Below is a small trained network, with its code and all its weights. Each question gives an input and a class and asks what happens when units are switched off, that is, made to give their printed mean instead of their output.

import numpy as np


def w(rows, s, z=0):
    codes = np.array(rows[::2]) - 128.0
    scale = np.full(codes.shape[1], s)
    scale[-1] = z or s
    return codes * scale


def f(y):
    return y / 2 * (1 + np.tanh(0.7978845608 * (y + 0.044715 * y**3)))


def log_softmax(a):
    a = a - a.max(-1, keepdims=True)
    return a - np.log(np.exp(a).sum(-1, keepdims=True))


def net(x, mask):
    res = np.array(x, float).reshape(1, 5) / 4 @ E
    y = f(res @ A[0][:, :-1].T + A[0][:, -1])
    res = res + np.where(mask, y, B[0][:, -1]) @ B[0][:, :-1]
    return log_softmax(res[-1] @ U[:, :-1].T + U[:, -1])


A, B = {}, {}
E = w([
[17,149,31,155,76],'x0',
[131,16,114,208,49],'x1',
[225,114,69,78,83],'x2',
[156,247,190,234,104],'x3',
[157,151,155,29,2],'x4',
],0.0071)
A[0] = w([
[170,88,169,99,67,185],'neuron 1',
[53,158,176,108,152,197],'neuron 2',
[86,147,116,123,82,179],'neuron 3',
[133,155,81,93,110,188],'neuron 4',
[158,210,172,200,176,118],'neuron 5',
[170,89,149,91,50,202],'neuron 6',
[179,175,155,65,192,155],'neuron 7',
[135,153,207,83,142,237],'neuron 8',
[111,192,115,112,60,133],'neuron 9',
[130,167,130,71,101,177],'neuron 10',
[141,8,95,145,132,253],'neuron 11',
[163,167,168,75,136,154],'neuron 12',
[158,100,134,136,55,168],'neuron 13',
[184,161,177,75,176,192],'neuron 14',
[125,46,86,133,158,165],'neuron 15',
[78,145,41,113,80,171],'neuron 16',
[136,94,107,154,222,167],'neuron 17',
[139,163,159,199,85,170],'neuron 18',
[72,177,128,113,213,157],'neuron 19',
[99,107,122,152,198,174],'neuron 20',
[136,56,44,45,120,79],'neuron 21',
[92,142,38,118,55,212],'neuron 22',
[85,111,76,143,109,210],'neuron 23',
[100,142,172,164,77,255],'neuron 24',
[155,77,168,127,37,193],'neuron 25',
],0.011,0.0033)
B[0] = w([
[135,104,185,120,72,204],'neuron 1',
[167,169,253,98,133,182],'neuron 2',
[195,204,95,83,168,172],'neuron 3',
[142,166,116,182,119,167],'neuron 4',
[12,132,123,183,180,222],'neuron 5',
[127,114,166,125,46,221],'neuron 6',
[67,73,78,247,58,194],'neuron 7',
[149,102,153,204,129,195],'neuron 8',
[151,130,93,110,121,194],'neuron 9',
[141,132,122,175,131,178],'neuron 10',
[64,159,72,60,65,254],'neuron 11',
[111,69,120,185,132,181],'neuron 12',
[167,121,188,65,94,195],'neuron 13',
[100,59,100,233,97,200],'neuron 14',
[93,130,80,80,77,210],'neuron 15',
[203,202,67,89,142,210],'neuron 16',
[77,37,86,140,16,198],'neuron 17',
[118,229,156,87,238,206],'neuron 18',
[132,108,221,117,50,193],'neuron 19',
[84,98,120,137,72,184],'neuron 20',
[50,197,109,126,201,231],'neuron 21',
[202,234,72,96,133,229],'neuron 22',
[118,173,117,133,116,191],'neuron 23',
[139,206,159,88,199,202],'neuron 24',
[134,139,195,48,79,219],'neuron 25',
],0.007,0.0091)
U = w([
[229,40,103,104,226,2],'0',
[254,80,210,125,50,170],'1',
[209,28,106,85,212,9],'2',
[66,78,6,161,73,173],'3',
[94,48,124,235,106,119],'4',
[207,217,64,96,175,149],'5',
[86,118,218,19,78,129],'6',
[121,160,229,197,232,150],'7',
],0.0085,0.005)

Each question gives the input, the list of numbers given to net, and the class t.
The units are the neurons (one row each of A and B). Each row of codes is followed by its name. A weight is (code - 128) times the scale printed after its matrix; where a second scale follows, it is the last column's (A, B and U).
mask holds one flag per neuron, in row order. A switched-off neuron (its flag False) gives its mean, the last column of its row in B, instead of its output. The means were averaged over made-up inputs and are rounded, as every weight is.
A unit's drop is (log p(t) with every unit on - log p(t) with that unit switched off) / (log p(t) with every unit on - log p(t) with every unit switched off).
The circuit of an input: a set's keep is (log p(t) with only the set's units on - log p(t) with every unit switched off) / (log p(t) with every unit on - log p(t) with every unit switched off). Starting from the 12 units with the biggest drops (on a tie, the unit counted first), units are removed one at a time, each time the one whose removal leaves the highest keep (on an exact tie, the one counted first), for as long as the keep stays at least 0.8.
units of the circuit, in order: the units of the circuit, biggest drop first
unit that matters most: the unit with the biggest drop
top k neurons: the k neurons with the biggest drops, biggest first
drop of u: that unit's drop, to one decimal
input [0,-3,6,-3,4], class 3: units of the circuit, in order	[neuron 7; neuron 2]
input [-7,6,5,-3,-4], class 6: units of the circuit, in order	[neuron 25; neuron 11]
input [-7,5,4,-4,0], class 6: unit that matters most	neuron 11
input [-8,-7,-8,5,-3], class 4: units of the circuit, in order	[neuron 7; neuron 14]
input [1,6,0,5,-1], class 7: units of the circuit, in order	[neuron 18; neuron 17]
input [5,6,-5,-6,2], class 5: units of the circuit, in order	[neuron 22; neuron 16; neuron 17]
input [3,7,0,-1,0], class 6: units of the circuit, in order	[neuron 25; neuron 7]
input [2,2,-8,-3,-1], class 6: top 3 neurons	[neuron 2; neuron 7; neuron 14]
input [0,-7,-1,4,5], class 7: top 3 neurons	[neuron 17; neuron 2; neuron 11]
input [2,-1,-6,-1,-8], class 4: top 3 neurons	[neuron 17; neuron 25; neuron 22]
input [5,-8,7,5,-3], class 3: top 4 neurons	[neuron 7; neuron 24; neuron 5; neuron 18]
input [-8,5,1,6,-3], class 7: top 2 neurons	[neuron 18; neuron 5]
input [-8,-3,-3,-5,5], class 4: top 2 neurons	[neuron 7; neuron 14]
input [2,4,1,7,6], class 5: unit that matters most	neuron 18
input [-6,-7,-7,6,-6], class 4: top 2 neurons	[neuron 7; neuron 17]
input [4,-6,5,7,-2], class 7: top 2 neurons	[neuron 5; neuron 11]
input [-7,-5,6,-4,-3], class 3: drop of neuron 12	-0.1
input [2,-8,-4,0,7], class 1: drop of neuron 25	-0.1
input [-3,-2,-3,3,4], class 7: drop of neuron 17	0.2
input [0,8,-4,-6,2], class 6: top neuron	[neuron 25]
